What can hang from each mark:
B: C H J
G: J P Z
Z: E
P: B J
J: G H
C: B E G
E: C Z

Each row was made from one small tree. The marks that hang from a mark follow it in brackets, in alphabetical order. Every link used is in the known rows. Write each row's tree.
Known rows:
E[C[B[H]]]: [ 0.02  0.14 -0.07 -0.23  0.03 -0.04 -0.08  0.04 -0.02  0.06 -0.06 -0.22
  0.16  0.09 -0.05 -0.10 -0.02 -0.17  0.20  0.03  0.12  0.09]
Z[E[C]]: [ 0.16 -0.02 -0.08 -0.07 -0.03  0.01  0.11 -0.10 -0.03 -0.22  0.03 -0.24
  0.11  0.38 -0.07  0.03  0.04 -0.02  0.12 -0.13  0.18  0.05]
Z[E[C[B G]]]: [ 0.08 -0.08 -0.10 -0.10 -0.07 -0.18  0.21  0.02 -0.11  0.11  0.06 -0.49
 -0.07 -0.07  0.11  0.06 -0.09 -0.03  0.23  0.12  0.33  0.09]
C[B[H J] E[Z]]: [-0.21  0.56 -0.22 -0.22  0.03  0.15 -0.35  0.08 -0.10  0.15  0.09 -0.16
  0.36 -0.49  0.05 -0.13 -0.17 -0.05  0.27  0.10  0.09  0.20]
G[P[B[C] J[H]] Z]: [ 0.14  0.11  0.16  0.16 -0.09  0.10  0.02 -0.01 -0.01 -0.03 -0.13  0.45
  0.24  0.03 -0.13  0.08 -0.06 -0.01 -0.14  0.62 -0.18 -0.21]
G[J P Z[E[C]]]: [ 0.31 -0.26  0.17  0.11 -0.12 -0.09 -0.06 -0.16 -0.13 -0.11  0.05  0.26
 -0.21  0.21 -0.13  0.20  0.14  0.08  0.13  0.22  0.13 -0.23]
Z[E]: [ 0.03  0.07 -0.12 -0.01 -0.01 -0.08  0.05 -0.06 -0.04 -0.18  0.05 -0.04
  0.20  0.25  0.05  0.03  0.05  0.11 -0.01 -0.22  0.02 -0.06]
E[C[B] Z]: [ 0.00  0.07 -0.01 -0.19  0.01  0.10 -0.14 -0.03 -0.08  0.07 -0.01 -0.48
 -0.08  0.14  0.04  0.07 -0.29 -0.18  0.17  0.17  0.41  0.18]
Z[E[C[B[J[G]]]]]: [-0.12 -0.09 -0.25 -0.25 -0.03 -0.11  0.14  0.03  0.00 -0.10 -0.04 -0.31
  0.03  0.23  0.00  0.00 -0.04 -0.25  0.01 -0.20  0.00  0.19]
J[G[P Z] H]: [ 0.07 -0.37  0.15  0.12  0.05 -0.03  0.05 -0.02  0.12 -0.14 -0.13  0.17
 -0.33  0.27  0.11  0.07  0.03  0.03 -0.36 -0.25 -0.23 -0.17]
C[B[H J[G[P]]] E[Z]]: [-0.33  0.14 -0.10 -0.14  0.07  0.13 -0.26  0.08 -0.02  0.30  0.01 -0.10
 -0.02 -0.24  0.04 -0.10 -0.13 -0.14  0.05  0.04 -0.04  0.16]
C[B E G]: [-0.21  0.15  0.07  0.05 -0.01 -0.20 -0.14  0.13 -0.04  0.40  0.12 -0.31
  0.04 -0.35  0.40  0.04 -0.04  0.17  0.04  0.10  0.08 -0.01]
C[B[H] G[J Z]]: [ 0.10  0.05  0.04  0.00 -0.02 -0.33 -0.04  0.07 -0.12  0.24  0.07  0.18
 -0.13 -0.55  0.10  0.00  0.04  0.11  0.17  0.11 -0.01 -0.12]
J[G[Z]]: [-0.05 -0.21  0.06  0.02  0.00 -0.06  0.14 -0.04  0.07 -0.17 -0.06  0.01
 -0.27  0.28  0.14  0.05 -0.01 -0.03 -0.27 -0.39 -0.04 -0.02]
G[J Z]: [ 0.13 -0.02  0.15  0.11 -0.04 -0.19 -0.19 -0.07 -0.04 -0.03  0.05  0.38
 -0.12  0.03  0.05  0.13  0.12  0.17 -0.08 -0.13 -0.12 -0.21]
J[H]: [ 0.08  0.07 -0.01  0.03  0.11 -0.07 -0.08  0.01  0.11 -0.13 -0.04  0.02
  0.15  0.19  0.06 -0.02  0.06  0.13 -0.18 -0.35 -0.24 -0.09]
Z[E[C[G[P]]]]: [ 0.21 -0.27  0.07  0.06 -0.02 -0.06  0.21 -0.10 -0.09  0.17  0.07 -0.22
 -0.32  0.18 -0.16  0.06  0.08  0.09  0.17 -0.01  0.29  0.00]
B[C H J[G[P]]]: [-0.14 -0.12  0.01 -0.07  0.19  0.12 -0.01  0.00  0.13  0.11 -0.08  0.41
 -0.16  0.26 -0.51 -0.22  0.30 -0.01 -0.04 -0.32 -0.31  0.07]
J[G[P[B] Z] H]: [ 0.04 -0.30  0.05  0.14 -0.03 -0.10  0.10  0.02  0.11 -0.10 -0.19  0.10
 -0.06  0.29  0.22  0.09 -0.14 -0.14 -0.42 -0.04 -0.20 -0.21]
E[C[G] Z]: [ 0.17 -0.08  0.06 -0.03  0.07  0.15  0.11 -0.10 -0.05  0.14  0.08 -0.50
 -0.42  0.05 -0.14  0.02 -0.17 -0.03  0.19 -0.17  0.49  0.26]

Write each row's tree:
[-0.30  0.01  0.03  0.02  0.11  0.12 -0.14  0.05  0.19  0.01  0.03  0.09
  0.05  0.12 -0.11 -0.12  0.25  0.07 -0.10 -0.32 -0.25  0.13]
B[C[E] J[G]]
[-0.02  0.07  0.16  0.17 -0.06 -0.03 -0.01  0.00 -0.05  0.12  0.15 -0.12
 -0.13 -0.33  0.25  0.06  0.01  0.21  0.04 -0.03  0.16 -0.04]
C[E G[Z]]
[-0.03 -0.30 -0.06  0.08 -0.15 -0.12  0.26 -0.06 -0.05 -0.16 -0.09  0.02
 -0.01  0.34  0.19  0.13 -0.16 -0.15 -0.25  0.08  0.06 -0.19]
J[G[P[B] Z[E]]]
[ 0.02  0.01 -0.12 -0.17 -0.07 -0.11  0.02  0.00 -0.09 -0.08  0.00 -0.35
  0.18  0.20  0.12  0.07 -0.08 -0.11  0.15  0.16  0.23  0.03]
Z[E[C[B]]]
[-0.17  0.27 -0.02 -0.01 -0.11 -0.13 -0.13  0.09 -0.13  0.31  0.15 -0.10
 -0.01 -0.64  0.28  0.04 -0.07  0.11  0.13  0.17  0.08  0.06]
C[B[J] E G[Z]]
[ 0.13 -0.39  0.01  0.10  0.00 -0.05  0.20 -0.04  0.04 -0.35 -0.08  0.09
 -0.15  0.24  0.14  0.09  0.02  0.03 -0.27 -0.13 -0.15 -0.20]
J[G[P Z[E]] H]
[-0.03  0.21  0.22  0.20 -0.03  0.17 -0.12 -0.05 -0.13  0.51  0.16 -0.10
 -0.22 -0.35  0.01  0.10 -0.13  0.17  0.06  0.31  0.18  0.06]
C[E[Z] G[P[J]]]
[ 0.01  0.21 -0.03  0.15 -0.05  0.08  0.01  0.09  0.05 -0.03  0.05  0.07
  0.32 -0.50  0.02 -0.06  0.00  0.11  0.09  0.25 -0.07  0.02]
P[B[C[E G[Z]] J[H]]]
[-0.09  0.04  0.13  0.11  0.10  0.27 -0.08  0.00  0.01  0.14  0.17 -0.29
 -0.12 -0.26 -0.03 -0.05 -0.04  0.23  0.23  0.13  0.34  0.15]
B[C[E[Z] G]]
[-0.24  0.15 -0.09 -0.11  0.17  0.39 -0.11  0.02  0.12 -0.10  0.05 -0.02
  0.10 -0.11 -0.27 -0.25  0.07 -0.05  0.15 -0.22 -0.02  0.30]
B[C[E[Z]] H J[G]]
[-0.08  0.36 -0.22 -0.13  0.05  0.07 -0.01  0.03  0.04 -0.02 -0.05  0.29
  0.47  0.05 -0.39 -0.23  0.09 -0.09  0.13 -0.05 -0.14  0.09]
P[B[C H J]]
[ 0.03 -0.07 -0.06 -0.14 -0.19 -0.03  0.31 -0.01 -0.10 -0.19 -0.07 -0.23
 -0.03  0.06  0.17  0.14 -0.17 -0.30 -0.02  0.32  0.12  0.08]
P[J[G[Z[E[C[B]]]]]]
[ 0.25 -0.15  0.25  0.22  0.02 -0.16 -0.29 -0.05  0.01 -0.01 -0.02  0.52
 -0.15  0.04  0.02  0.15  0.15  0.24 -0.17  0.02 -0.30 -0.36]
G[J[H] P Z]
[-0.14  0.04 -0.07  0.07 -0.01  0.12 -0.01  0.10  0.19 -0.28 -0.08  0.11
  0.34 -0.09  0.11 -0.07  0.01 -0.07 -0.18  0.04 -0.26  0.02]
P[B[C[E] J[G[Z] H]]]
[ 0.00 -0.36  0.13  0.15  0.02  0.03  0.13  0.03  0.16 -0.19 -0.19  0.20
 -0.06  0.32  0.01  0.03 -0.02 -0.09 -0.30  0.15 -0.16 -0.19]
J[G[P[B[C]] Z] H]
[-0.04  0.06 -0.14 -0.15  0.05  0.03  0.13 -0.02  0.04 -0.18 -0.05  0.23
 -0.10  0.02 -0.17 -0.15  0.09 -0.13 -0.08 -0.54 -0.18  0.12]
B[H J[G[Z]]]
[ 0.08  0.11 -0.22 -0.26 -0.02 -0.05  0.09  0.01 -0.09 -0.14 -0.02 -0.28
  0.33  0.06 -0.02 -0.08 -0.04 -0.15  0.30  0.15  0.20  0.07]
Z[E[C[B[H]]]]
[-0.11 -0.17  0.17  0.13  0.07  0.18 -0.15  0.04  0.16 -0.12 -0.03  0.32
 -0.09 -0.04 -0.08 -0.03  0.22  0.11 -0.15  0.00 -0.32 -0.07]
B[C[E] J[G[P Z] H]]
[ 0.14  0.02  0.01  0.05  0.08  0.07  0.11  0.01  0.04 -0.09  0.05  0.23
 -0.12 -0.32 -0.27 -0.08  0.14  0.20  0.08 -0.13 -0.11  0.06]
B[C[G[Z]] J[H]]
[ 0.03  0.35 -0.04  0.02 -0.07 -0.04  0.00 -0.01 -0.08  0.29 -0.09  0.34
  0.33  0.07 -0.16 -0.05 -0.06 -0.12 -0.09  0.25 -0.18 -0.10]
G[P[B[H] J]]
